Each row is followed by one of two labels, saying whether the row has a hidden trait. Each part has a new trait and two new labels.
In the rows, 128 means zero.
[102 150 133 137 116 137 121 118 122 126 109 138 127 128 131 120 138 120
 126 133 151 135 134 144 102 143 118 131 124] | Cl
[159  85 124 137 109 129 135 103 145 127   1 112 145 108 161 132 114 127
 134 109 145 154 135 144 125 139 120 133 131] | Cl
[177  54 127 125 105 123 148 110 145 130 143 113 144 110 156 139 119 122
 124 152 116 145 128 134 146 136 121 132 130] | Cl
[128 105 122 116 132 120 133 140 120 125 128 130 128 128 100 133 126 145
 125 130  86 111 130 112 152 125 133 119 129] | rz
[ 74 231 144 145 130 130 108 137 126 114 137 144 117 130 142 112 148 105
 123 116 163 120 139 147  84 121 114 127 121] | Cl
[134 111 125 122 123 121 132 133 122 125 158 130 130 131 121 138 125 134
 125 132  96 121 129 114 144 127 128 124 129] | rz
[ 83 165 123 118 129 124 122 145 106 122 194 150 122 147  92 133 142 130
 120 147 103 104 131 109 131 127 128 118 125] | rz
[145  94 114 130 132 132 144 118 137 132   1 118 142 108 110 139 108 145
 133 104 112 130 122 136 134 138 129 134 133] | Cl
[162  69 118 120 133 123 140 125 126 132  57 117 136 123 114 145 110 151
 132 114  92 129 122 112 156 131 138 132 133] | Cl
[128 129 121 122 131 122 131 134 118 125 109 131 129 132 108 138 125 141
 126 124  95 112 127 110 142 126 131 125 130] | rz
[123 116 120 119 132 121 131 138 119 126 123 131 129 131 100 139 124 144
 126 123  98 110 126 111 142 126 133 122 129] | rz
[149  91 114 119 143 124 140 130 127 132  54 119 135 127 105 146 109 159
 134 100  89 119 122 111 157 129 140 132 134] | Cl
[113 146 116 125 134 125 130 134 116 127  94 136 129 131  95 136 121 136
 127 113 114 113 126 118 128 133 129 125 130] | Cl
[136 120 112 131 142 125 138 133 129 127  13 126 137 115 111 134 111 145
 130 101 108 117 124 125 143 127 128 124 132] | Cl
